Below is a small trained network, with its code and all its weights. Each question gives an input and a class and asks what happens when units are switched off, that is, made to give their printed mean instead of their output.

import numpy as np


def w(rows, s, z=0):
    codes = np.array(rows[::2]) - 128.0
    scale = np.full(codes.shape[1], s)
    scale[-1] = z or s
    return codes * scale


def f(y):
    return np.maximum(y, 0)


def log_softmax(a):
    a = a - a.max(-1, keepdims=True)
    return a - np.log(np.exp(a).sum(-1, keepdims=True))


def net(x, mask):
    res = np.array(x, float).reshape(1, 5) / 4 @ E
    y = f(res @ A[0][:, :-1].T + A[0][:, -1])
    res = res + np.where(mask, y, B[0][:, -1]) @ B[0][:, :-1]
    return log_softmax(res[-1] @ U[:, :-1].T + U[:, -1])


A, B = {}, {}
E = w([
[84,114,143,155],'x0',
[160,1,60,206],'x1',
[156,73,178,67],'x2',
[19,88,156,70],'x3',
[162,92,231,189],'x4',
],0.0084)
A[0] = w([
[124,210,155,112,211],'n0',
[122,249,103,173,240],'n1',
[51,126,55,54,106],'n2',
[39,131,160,189,214],'n3',
[45,82,103,117,94],'n4',
[125,123,91,30,70],'n5',
[158,95,237,120,103],'n6',
[49,112,107,174,90],'n7',
[117,196,159,178,85],'n8',
[80,165,196,39,154],'n9',
[167,62,60,185,215],'n10',
[56,120,43,44,74],'n11',
[57,76,120,138,119],'n12',
[130,76,173,99,92],'n13',
[168,88,49,130,179],'n14',
[168,107,82,107,254],'n15',
],0.012,0.0052)
B[0] = w([
[162,78,99,153,220],'n0',
[209,125,43,112,236],'n1',
[59,189,108,77,210],'n2',
[171,2,137,63,203],'n3',
[122,118,83,81,179],'n4',
[62,169,135,140,176],'n5',
[203,114,212,188,210],'n6',
[200,61,104,48,167],'n7',
[203,135,92,61,166],'n8',
[107,98,157,147,246],'n9',
[127,71,104,172,241],'n10',
[77,198,112,101,208],'n11',
[102,44,111,125,179],'n12',
[109,204,157,248,173],'n13',
[71,78,105,134,202],'n14',
[77,81,105,205,198],'n15',
],0.0077,0.011)
U = w([
[90,225,118,91,103],'0',
[120,175,91,141,26],'1',
[179,92,248,139,152],'2',
[81,85,111,71,79],'3',
[116,31,48,165,231],'4',
[204,133,102,82,183],'5',
[120,160,138,177,2],'6',
[95,166,144,107,97],'7',
],0.016,0.0078)

Each question gives the input, the list of numbers given to net, and the class t.
The units are the neurons (one row each of A and B). Each row of codes is followed by its name. A weight is (code - 128) times the scale printed after its matrix; where a second scale follows, it is the last column's (A, B and U).
mask holds one flag per neuron, in row order. A switched-off neuron (its flag False) gives its mean, the last column of its row in B, instead of its output. The means were averaged over made-up inputs and are rounded, as every weight is.
A unit's drop is (log p(t) with every unit on - log p(t) with that unit switched off) / (log p(t) with every unit on - log p(t) with every unit switched off).
The circuit of an input: a set's keep is (log p(t) with only the set's units on - log p(t) with every unit switched off) / (log p(t) with every unit on - log p(t) with every unit switched off). Starting from the 12 units with the biggest drops (on a tie, the unit counted first), units are removed one at a time, each time the one whose removal leaves the highest keep (on an exact tie, the one counted first), for as long as the keep stays at least 0.8.
circuit, biggest first: the units of the circuit, biggest drop first
k most important neurons: the k neurons with the biggest drops, biggest first
drop of u: that unit's drop, to one decimal
input [0,-2,5,8,-4], class 0: circuit, biggest first -> [n11; n2]
input [1,-5,-5,6,-8], class 0: circuit, biggest first -> [n11]
input [1,-5,-1,-3,-3], class 5: circuit, biggest first -> [n1; n10]
input [-2,-6,-6,4,-4], class 0: 2 most important neurons -> [n2; n11]
input [-3,3,6,-4,4], class 2: circuit, biggest first -> [n6; n1]
input [2,-8,4,8,-5], class 0: 3 most important neurons -> [n11; n2; n5]
input [-7,-1,-7,8,-4], class 3: 3 most important neurons -> [n3; n7; n13]
input [6,-7,-6,-2,7], class 5: 2 most important neurons -> [n1; n8]
input [2,-1,-4,2,-8], class 0: 2 most important neurons -> [n11; n2]
input [3,-1,2,8,-5], class 3: 2 most important neurons -> [n12; n3]
input [5,4,5,-2,4], class 2: 2 most important neurons -> [n6; n1]
input [3,-1,-6,4,-3], class 3: 3 most important neurons -> [n2; n10; n11]
input [-3,0,-2,4,-6], class 0: drop of n11 -> 0.1
input [3,1,0,4,-2], class 3: drop of n2 -> 0.1
input [6,-4,3,1,-6], class 0: drop of n1 -> 0.0
input [-5,-8,-8,-1,-2], class 5: circuit, biggest first -> [n1]
input [-6,-4,2,-3,-5], class 0: drop of n3 -> 0.3
